Below are the code and all the weights of a small trained network. Each question names an input and a target symbol and asks about switching units off, where a switched-off unit gives its printed mean instead of its output.

import numpy as np


def w(rows, s, z=0):
    codes = np.array(rows[::2]) - 128.0
    scale = np.full(codes.shape[1], s)
    scale[-1] = z or s
    return codes * scale


def f(y):
    return y / 2 * (1 + np.tanh(0.7978845608 * (y + 0.044715 * y**3)))


def softmax(a):
    e = np.exp(a - a.max(-1, keepdims=True))
    return e / e.sum(-1, keepdims=True)


def log_softmax(a):
    a = a - a.max(-1, keepdims=True)
    return a - np.log(np.exp(a).sum(-1, keepdims=True))


def net(x, mask):
    ids = ['βγδεζηθξπτφψω'.index(c) for c in x.split()]
    T = len(ids)
    res = E[ids] + P[:T]
    u = 0
    for l in range(3):
        r = res
        for j in range(2):
            rows = slice(4 * j, 4 * j + 4)
            q, k, v = (r @ M[l][rows].T for M in (Q, K, V))
            z = softmax(np.where(np.tri(T) > 0, q @ k.T / 4**0.5, -1e9)) @ v
            o = O[l][rows]
            res = res + np.where(mask[u + j], z, o[:, -1]) @ o[:, :-1]
        u += 2
        y = f(res @ A[l][:, :-1].T + A[l][:, -1])
        res = res + np.where(mask[u : u + 8], y, B[l][:, -1]) @ B[l][:, :-1]
        u += 8
    return log_softmax(res[-1] @ U[:, :-1].T + U[:, -1])


Q, K, V, O, A, B = {}, {}, {}, {}, {}, {}
E = w([
[132,83,142],'β',
[112,85,144],'γ',
[108,84,141],'δ',
[112,73,137],'ε',
[123,76,143],'ζ',
[154,89,145],'η',
[68,99,113],'θ',
[140,29,128],'ξ',
[91,105,132],'π',
[117,116,76],'τ',
[117,107,81],'φ',
[215,75,89],'ψ',
[139,149,250],'ω',
],0.02)
P = w([
[34,3,210],'0',
[4,3,124],'1',
[15,59,56],'2',
[92,203,69],'3',
[104,204,53],'4',
[85,115,18],'5',
],0.0033)
Q[0] = w([
[103,107,135],'L0H1',
[64,130,17],'L0H1',
[104,7,142],'L0H1',
[154,230,169],'L0H1',
[94,63,41],'L0H2',
[122,189,71],'L0H2',
[104,195,141],'L0H2',
[226,120,235],'L0H2',
],0.011)
K[0] = w([
[166,140,27],'L0H1',
[91,156,166],'L0H1',
[184,231,108],'L0H1',
[102,54,140],'L0H1',
[161,248,63],'L0H2',
[70,123,30],'L0H2',
[81,14,87],'L0H2',
[122,125,228],'L0H2',
],0.012)
V[0] = w([
[129,99,138],'L0H1',
[145,80,214],'L0H1',
[108,184,5],'L0H1',
[77,163,176],'L0H1',
[39,171,93],'L0H2',
[86,135,130],'L0H2',
[41,102,152],'L0H2',
[225,30,118],'L0H2',
],0.012)
O[0] = w([
[165,71,142,172],'L0H1',
[115,61,253,189],'L0H1',
[121,146,88,60],'L0H1',
[135,79,165,70],'L0H1',
[126,67,114,80],'L0H2',
[160,117,84,123],'L0H2',
[111,61,168,175],'L0H2',
[152,138,60,253],'L0H2',
],0.0076)
A[0] = w([
[191,251,117,165],'L0N1',
[220,185,143,3],'L0N2',
[118,63,177,158],'L0N3',
[198,93,108,6],'L0N4',
[219,215,165,14],'L0N5',
[147,193,110,32],'L0N6',
[180,75,149,135],'L0N7',
[2,164,115,158],'L0N8',
],0.0081,0.0024)
B[0] = w([
[184,67,62,154],'L0N1',
[60,96,85,136],'L0N2',
[153,119,207,253],'L0N3',
[160,205,64,152],'L0N4',
[74,106,181,134],'L0N5',
[27,2,86,123],'L0N6',
[193,137,76,204],'L0N7',
[200,48,92,143],'L0N8',
],0.0054,0.0064)
Q[1] = w([
[146,140,85],'L1H1',
[126,127,75],'L1H1',
[105,168,118],'L1H1',
[129,131,56],'L1H1',
[177,28,144],'L1H2',
[131,145,234],'L1H2',
[246,88,233],'L1H2',
[129,46,226],'L1H2',
],0.012)
K[1] = w([
[206,126,159],'L1H1',
[151,91,83],'L1H1',
[120,48,2],'L1H1',
[165,167,47],'L1H1',
[94,212,134],'L1H2',
[93,84,241],'L1H2',
[138,179,87],'L1H2',
[36,186,141],'L1H2',
],0.0086)
V[1] = w([
[207,44,43],'L1H1',
[123,184,142],'L1H1',
[122,99,90],'L1H1',
[201,131,202],'L1H1',
[108,255,159],'L1H2',
[64,146,74],'L1H2',
[137,74,61],'L1H2',
[155,139,50],'L1H2',
],0.0081)
O[1] = w([
[105,157,49,229],'L1H1',
[177,227,65,72],'L1H1',
[178,8,226,141],'L1H1',
[161,255,82,194],'L1H1',
[182,183,184,2],'L1H2',
[20,23,99,67],'L1H2',
[8,123,24,175],'L1H2',
[142,223,128,124],'L1H2',
],0.0039,0.0097)
A[1] = w([
[124,144,165,188],'L1N1',
[103,21,93,191],'L1N2',
[128,209,155,173],'L1N3',
[221,140,129,65],'L1N4',
[170,218,103,220],'L1N5',
[87,126,68,46],'L1N6',
[254,149,34,253],'L1N7',
[134,188,144,113],'L1N8',
],0.0078,0.0046)
B[1] = w([
[1,19,156,144],'L1N1',
[156,27,153,251],'L1N2',
[119,90,127,135],'L1N3',
[106,158,103,146],'L1N4',
[81,71,80,156],'L1N5',
[129,213,189,170],'L1N6',
[137,13,182,224],'L1N7',
[124,116,12,126],'L1N8',
],0.0068,0.012)
Q[2] = w([
[147,105,152],'L2H1',
[165,48,109],'L2H1',
[119,49,124],'L2H1',
[151,123,101],'L2H1',
[171,63,131],'L2H2',
[135,149,70],'L2H2',
[68,136,169],'L2H2',
[6,91,188],'L2H2',
],0.012)
K[2] = w([
[223,177,116],'L2H1',
[174,254,56],'L2H1',
[235,74,33],'L2H1',
[54,210,85],'L2H1',
[206,144,60],'L2H2',
[185,133,104],'L2H2',
[99,120,138],'L2H2',
[25,112,108],'L2H2',
],0.0082)
V[2] = w([
[253,24,38],'L2H1',
[133,135,95],'L2H1',
[24,187,79],'L2H1',
[117,212,5],'L2H1',
[193,177,242],'L2H2',
[172,166,45],'L2H2',
[30,128,199],'L2H2',
[221,188,149],'L2H2',
],0.0061)
O[2] = w([
[222,167,118,251],'L2H1',
[123,96,41,123],'L2H1',
[27,47,157,57],'L2H1',
[82,129,118,50],'L2H1',
[73,82,71,84],'L2H2',
[144,129,226,93],'L2H2',
[207,2,230,120],'L2H2',
[11,232,213,75],'L2H2',
],0.0053,0.022)
A[2] = w([
[211,113,149,41],'L2N1',
[121,126,147,78],'L2N2',
[110,47,184,158],'L2N3',
[167,44,92,74],'L2N4',
[121,122,214,110],'L2N5',
[110,163,254,120],'L2N6',
[190,203,141,207],'L2N7',
[163,127,234,253],'L2N8',
],0.012,0.0029)
B[2] = w([
[1,186,68,242],'L2N1',
[59,205,238,125],'L2N2',
[222,187,104,169],'L2N3',
[82,140,233,252],'L2N4',
[63,254,10,141],'L2N5',
[152,22,26,139],'L2N6',
[155,172,26,167],'L2N7',
[163,188,167,179],'L2N8',
],0.0048,0.031)
U = w([
[88,141,146,77],'β',
[104,136,171,81],'γ',
[102,139,192,115],'δ',
[126,116,164,57],'ε',
[117,131,165,67],'ζ',
[92,146,154,142],'η',
[198,60,116,107],'θ',
[211,83,113,227],'ξ',
[135,98,164,86],'π',
[41,47,137,254],'τ',
[86,55,124,180],'φ',
[107,76,4,49],'ψ',
[126,181,121,57],'ω',
],0.012,0.0082)

Each question gives the input, a string of symbols that net reads in full, and the target symbol t.
The units are the heads (4 rows each of Q, K, V and O) and the neurons (one row each of A and B). Each row of codes is followed by its name. A weight is (code - 128) times the scale printed after its matrix; where a second scale follows, it is the last column's (O, A, B and U).
mask holds one flag per unit, layer by layer, with each layer's heads first. A switched-off unit (its flag False) gives its mean, the last column of its rows in O or B, instead of its output. The means were averaged over made-up inputs and are rounded, as every weight is.
A unit's drop is (log p(t) with every unit on - log p(t) with that unit switched off) / (log p(t) with every unit on - log p(t) with every unit switched off).
The circuit of an input: a set's keep is (log p(t) with only the set's units on - log p(t) with every unit switched off) / (log p(t) with every unit on - log p(t) with every unit switched off). Starting from the 12 units with the biggest drops (on a tie, the unit counted first), units are removed one at a time, each time the one whose removal leaves the highest keep (on an exact tie, the one counted first), for as long as the keep stays at least 0.8.
units of the circuit, in order: the units of the circuit, biggest drop first
most important unit: the unit with the biggest drop
top k neurons: the k neurons with the biggest drops, biggest first
k most important neurons of layer l: the k neurons of layer l with the biggest drops, biggest first
which heads matter: for each layer, one digit per head in row order, 1 if its drop is at least 0.15 and else 0, layers parted by /
drop of u: that unit's drop, to one decimal
input ξ ψ θ η ψ δ, target ψ: top 3 neurons	(L2N4; L2N8; L0N1)
input ω ξ δ, target ω: top 3 neurons	(L2N5; L2N8; L2N1)
input ψ φ ξ ω, target ω: units of the circuit, in order	(L2N5; L1H2; L2N7)
input δ ξ ξ ψ θ, target ψ: units of the circuit, in order	(L2N4; L0H2)
input ψ ζ ψ γ, target ψ: most important unit	L2N4
input β ε ψ δ, target ψ: 4 most important neurons of layer 2	(L2N4; L2N8; L2N3; L2N7)
input γ ψ ψ τ, target ψ: units of the circuit, in order	(L2N4; L2N8; L2H2)
input γ δ β ω, target ω: units of the circuit, in order	(L1N2; L2N7)
input ξ ζ θ β ω ξ, target ω: top 2 neurons	(L2N1; L2N5)
input ψ ψ ζ, target ψ: which heads matter	01 / 00 / 00
input ψ ψ ψ ε φ, target ψ: which heads matter	00 / 00 / 01
input θ δ ε τ ψ η, target ψ: which heads matter	10 / 00 / 00
input π ξ ψ ψ η, target ψ: which heads matter	00 / 00 / 00
input τ γ ξ ψ π, target ψ: most important unit	L1N7
input ζ ψ π, target ψ: top 4 neurons	(L2N4; L1N7; L2N8; L2N3)
input ψ τ π θ ω η, target ω: 3 most important neurons of layer 2	(L2N1; L2N5; L2N8)
input η θ ψ ε, target ψ: 2 most important neurons of layer 1	(L1N7; L1N1)
input θ ψ γ, target ψ: top 3 neurons	(L1N7; L2N8; L2N4)
input φ ψ θ ψ ξ, target ψ: 2 most important neurons of layer 2	(L2N8; L2N3)
input θ δ ψ ξ ξ, target ψ: most important unit	L2N8
input ψ γ ξ ψ θ, target ψ: 3 most important neurons of layer 2	(L2N4; L2N8; L2N3)
input ξ β ψ β, target ψ: top 2 neurons	(L2N4; L2N8)
input ξ τ ψ ψ φ, target ψ: 2 most important neurons of layer 2	(L2N8; L2N3)
input γ π γ ω θ ψ, target ω: drop of L2H2	0.0
input δ ω ψ, target ω: drop of L2N8	0.1
input ξ ξ ω γ, target ω: drop of L2N1	0.3
input ψ ψ β, target ψ: drop of L0N1	0.2
